Below is a small trained network, with its code and all its weights. Each question gives an input and a class and asks what happens when units are switched off, that is, made to give their printed mean instead of their output.

import numpy as np


def w(rows, s, z=0):
    codes = np.array(rows[::2]) - 128.0
    scale = np.full(codes.shape[1], s)
    scale[-1] = z or s
    return codes * scale


def f(y):
    return np.maximum(y, 0)


def log_softmax(a):
    a = a - a.max(-1, keepdims=True)
    return a - np.log(np.exp(a).sum(-1, keepdims=True))


def net(x, mask):
    res = np.array(x, float).reshape(1, 8) / 4 @ E
    y = f(res @ A[0][:, :-1].T + A[0][:, -1])
    res = res + np.where(mask, y, B[0][:, -1]) @ B[0][:, :-1]
    return log_softmax(res[-1] @ U[:, :-1].T + U[:, -1])


A, B = {}, {}
E = w([
[129,199,7,122,104,138],'x0',
[126,123,125,129,129,129],'x1',
[136,142,136,130,126,123],'x2',
[180,97,94,175,195,66],'x3',
[132,152,97,14,214,128],'x4',
[131,140,131,129,125,126],'x5',
[128,131,127,126,127,125],'x6',
[197,94,150,120,149,244],'x7',
],0.013)
A[0] = w([
[84,156,123,3,253,112,11],'N0',
[124,154,151,83,184,151,81],'N1',
[7,146,191,24,33,182,19],'N2',
[92,62,217,104,141,85,2],'N3',
[23,152,134,121,136,36,39],'N4',
[121,76,255,99,166,93,46],'N5',
[152,100,115,181,233,65,17],'N6',
],0.0097,0.0065)
B[0] = w([
[61,114,148,195,79,125,230],'N0',
[153,138,178,140,81,135,174],'N1',
[183,163,151,142,211,22,254],'N2',
[108,150,74,137,123,135,194],'N3',
[136,89,192,45,125,254,213],'N4',
[190,187,43,123,52,152,230],'N5',
[138,194,165,125,202,84,183],'N6',
],0.012,0.011)
U = w([
[92,133,176,228,88,113,105],'0',
[172,167,126,122,232,78,54],'1',
[133,197,4,70,114,125,92],'2',
[176,105,175,70,174,208,151],'3',
[138,127,113,119,146,115,249],'4',
],0.015,0.014)

Each question gives the input, the list of numbers given to net, and the class t.
The units are the neurons (one row each of A and B). Each row of codes is followed by its name. A weight is (code - 128) times the scale printed after its matrix; where a second scale follows, it is the last column's (A, B and U).
mask holds one flag per neuron, in row order. A switched-off neuron (its flag False) gives its mean, the last column of its row in B, instead of its output. The means were averaged over made-up inputs and are rounded, as every weight is.
A unit's drop is (log p(t) with every unit on - log p(t) with that unit switched off) / (log p(t) with every unit on - log p(t) with every unit switched off).
The circuit of an input: a set's keep is (log p(t) with only the set's units on - log p(t) with every unit switched off) / (log p(t) with every unit on - log p(t) with every unit switched off). Starting from all 7 units, units are removed one at a time, each time the one whose removal leaves the highest keep (on an exact tie, the one counted first), for as long as the keep stays at least 0.8.
units of the circuit, in order: the units of the circuit, biggest drop first
most important unit: the unit with the biggest drop
top k neurons: the k neurons with the biggest drops, biggest first
drop of u: that unit's drop, to one decimal
input [1,-8,-1,-6,6,8,-4,-8], class 3: most important unit : N4
input [3,-1,-4,4,4,3,1,0], class 0: units of the circuit, in order : N0, N2, N5
input [3,5,-8,5,-7,-1,-1,-3], class 4: top 3 neurons : N0, N1, N6
input [-3,0,2,0,1,5,4,1], class 2: units of the circuit, in order : N4, N2, N0
input [-8,4,1,-7,4,-4,4,4], class 2: top 3 neurons : N5, N3, N6
input [2,-7,-8,1,3,-6,-1,-4], class 4: units of the circuit, in order : N5, N0
input [3,6,8,2,8,4,-2,8], class 0: top 2 neurons : N0, N4
input [5,-7,4,8,8,-7,6,2], class 0: top 3 neurons : N0, N2, N1
input [-6,-7,7,-7,2,4,0,-8], class 3: top 2 neurons : N4, N6
input [-2,2,-6,-4,-4,-1,3,4], class 4: units of the circuit, in order : N4, N0
input [-8,-7,8,-2,7,-2,-5,1], class 2: top 2 neurons : N5, N3
input [-4,7,5,-8,-4,-6,-5,6], class 1: top 2 neurons : N2, N4
input [-1,6,4,8,-5,8,1,-7], class 1: top 2 neurons : N6, N0
input [-6,1,-7,2,-7,-6,0,-8], class 3: top 2 neurons : N4, N0
input [0,2,1,8,-6,3,2,-2], class 1: units of the circuit, in order : N6
input [5,-4,-8,-5,-3,-7,-3,6], class 4: units of the circuit, in order : N4, N5
input [0,5,8,5,4,-2,3,-5], class 4: top 2 neurons : N2, N0
input [6,4,-2,-8,-6,-5,-7,-6], class 1: top 3 neurons : N2, N0, N5
input [5,2,-7,-6,-5,3,1,-6], class 4: top 3 neurons : N4, N2, N5
input [5,1,-3,7,6,-6,-3,-6], class 1: top 2 neurons : N6, N5
input [4,1,7,-4,-1,7,6,2], class 4: most important unit : N5
input [-5,-8,4,4,2,5,6,4], class 2: top 2 neurons : N5, N2
input [-7,8,6,1,-6,-4,8,0], class 2: top 3 neurons : N5, N0, N3
input [0,5,5,-8,0,-6,-3,-4], class 1: drop of N1 : 0.0
input [7,2,-8,-1,8,2,-4,-7], class 0: drop of N0 : 0.8
input [1,-1,4,3,3,-8,5,-6], class 3: drop of N4 : 0.7
input [2,5,8,1,4,-5,-6,-3], class 4: drop of N5 : 0.4
